Below is a small trained network, with its code and all its weights. Each question gives an input and a class and asks what happens when units are switched off, that is, made to give their printed mean instead of their output.

import numpy as np


def w(rows, s, z=0):
    codes = np.array(rows[::2]) - 128.0
    scale = np.full(codes.shape[1], s)
    scale[-1] = z or s
    return codes * scale


def f(y):
    return y / 2 * (1 + np.tanh(0.7978845608 * (y + 0.044715 * y**3)))


def log_softmax(a):
    a = a - a.max(-1, keepdims=True)
    return a - np.log(np.exp(a).sum(-1, keepdims=True))


def net(x, mask):
    res = np.array(x, float).reshape(1, 4) / 4 @ E
    y = f(res @ A[0][:, :-1].T + A[0][:, -1])
    res = res + np.where(mask, y, B[0][:, -1]) @ B[0][:, :-1]
    return log_softmax(res[-1] @ U[:, :-1].T + U[:, -1])


A, B = {}, {}
E = w([
[86,99,143,206,177,218,55],'x0',
[186,160,24,216,10,100,101],'x1',
[2,119,141,145,68,85,72],'x2',
[122,234,217,215,95,228,175],'x3',
],0.0081)
A[0] = w([
[104,118,156,88,202,180,194,171],'neuron 1',
[211,158,128,142,81,130,191,219],'neuron 2',
[75,96,69,75,131,95,64,167],'neuron 3',
[185,107,77,104,139,105,205,164],'neuron 4',
[105,61,109,51,165,78,97,196],'neuron 5',
[46,136,119,167,66,108,39,166],'neuron 6',
[86,116,155,159,193,236,100,208],'neuron 7',
[162,121,79,152,47,46,130,201],'neuron 8',
[225,195,142,149,103,157,205,253],'neuron 9',
[198,93,54,133,157,100,105,243],'neuron 10',
[117,209,109,185,2,172,134,246],'neuron 11',
[96,68,82,111,113,71,49,213],'neuron 12',
[193,93,61,105,152,73,137,253],'neuron 13',
[145,137,125,200,97,149,20,229],'neuron 14',
[132,131,231,98,189,140,194,223],'neuron 15',
],0.0088,0.0034)
B[0] = w([
[170,99,169,70,205,118,142,217],'neuron 1',
[110,215,83,91,78,177,192,197],'neuron 2',
[169,58,138,118,71,52,78,211],'neuron 3',
[167,201,99,117,162,77,146,181],'neuron 4',
[219,94,209,126,69,52,113,238],'neuron 5',
[54,38,121,180,143,124,91,219],'neuron 6',
[211,119,212,162,181,240,65,241],'neuron 7',
[129,105,47,92,119,180,119,214],'neuron 8',
[136,153,112,97,110,195,190,229],'neuron 9',
[254,189,67,105,129,110,92,204],'neuron 10',
[42,101,109,154,71,202,161,254],'neuron 11',
[184,68,99,144,73,65,77,225],'neuron 12',
[190,177,113,111,101,88,101,215],'neuron 13',
[58,188,86,245,115,91,103,214],'neuron 14',
[135,149,185,14,208,132,159,239],'neuron 15',
],0.0078,0.0098)
U = w([
[28,122,158,210,129,135,22,2],'0',
[19,38,29,165,104,88,96,74],'1',
[100,175,183,61,209,2,225,159],'2',
[56,147,130,144,64,175,237,201],'3',
[164,91,164,88,245,184,108,136],'4',
[175,64,136,136,66,16,44,154],'5',
[173,209,8,119,115,114,155,97],'6',
[149,139,124,221,203,158,68,136],'7',
],0.0076,0.0022)

Each question gives the input, the list of numbers given to net, and the class t.
The units are the neurons (one row each of A and B). Each row of codes is followed by its name. A weight is (code - 128) times the scale printed after its matrix; where a second scale follows, it is the last column's (A, B and U).
mask holds one flag per neuron, in row order. A switched-off neuron (its flag False) gives its mean, the last column of its row in B, instead of its output. The means were averaged over made-up inputs and are rounded, as every weight is.
A unit's drop is (log p(t) with every unit on - log p(t) with that unit switched off) / (log p(t) with every unit on - log p(t) with every unit switched off).
The circuit of an input: a set's keep is (log p(t) with only the set's units on - log p(t) with every unit switched off) / (log p(t) with every unit on - log p(t) with every unit switched off). Starting from the 12 units with the biggest drops (on a tie, the unit counted first), units are removed one at a time, each time the one whose removal leaves the highest keep (on an exact tie, the one counted first), for as long as the keep stays at least 0.8.
units of the circuit, in order: the units of the circuit, biggest drop first
unit that matters most: the unit with the biggest drop
k most important neurons: the k neurons with the biggest drops, biggest first
drop of u: that unit's drop, to one decimal
input [0,-6,7,4], class 4: unit that matters most	neuron 7
input [-2,-7,2,-3], class 2: units of the circuit, in order	[neuron 15; neuron 7]
input [2,6,5,-4], class 1: 3 most important neurons	[neuron 6; neuron 8; neuron 14]
input [-4,-2,-4,6], class 3: 2 most important neurons	[neuron 9; neuron 2]
input [3,-3,-2,-4], class 5: units of the circuit, in order	[neuron 5; neuron 9]
input [-6,-4,-2,7], class 2: 3 most important neurons	[neuron 15; neuron 1; neuron 7]
input [1,1,-2,-2], class 6: 4 most important neurons	[neuron 6; neuron 5; neuron 3; neuron 7]
input [-2,-8,-5,-8], class 2: 3 most important neurons	[neuron 15; neuron 1; neuron 4]
input [-1,-3,-7,-6], class 2: units of the circuit, in order	[neuron 4; neuron 7]
input [-5,8,-3,4], class 3: 2 most important neurons	[neuron 11; neuron 9]
input [-3,-4,-5,4], class 2: 2 most important neurons	[neuron 15; neuron 8]
input [-7,8,0,-7], class 6: 2 most important neurons	[neuron 8; neuron 2]
input [4,7,-3,-1], class 6: drop of neuron 10	0.3
input [1,0,2,0], class 0: drop of neuron 12	0.1
input [5,4,3,0], class 0: units of the circuit, in order	[neuron 14]
input [-5,6,0,5], class 3: drop of neuron 11	0.2
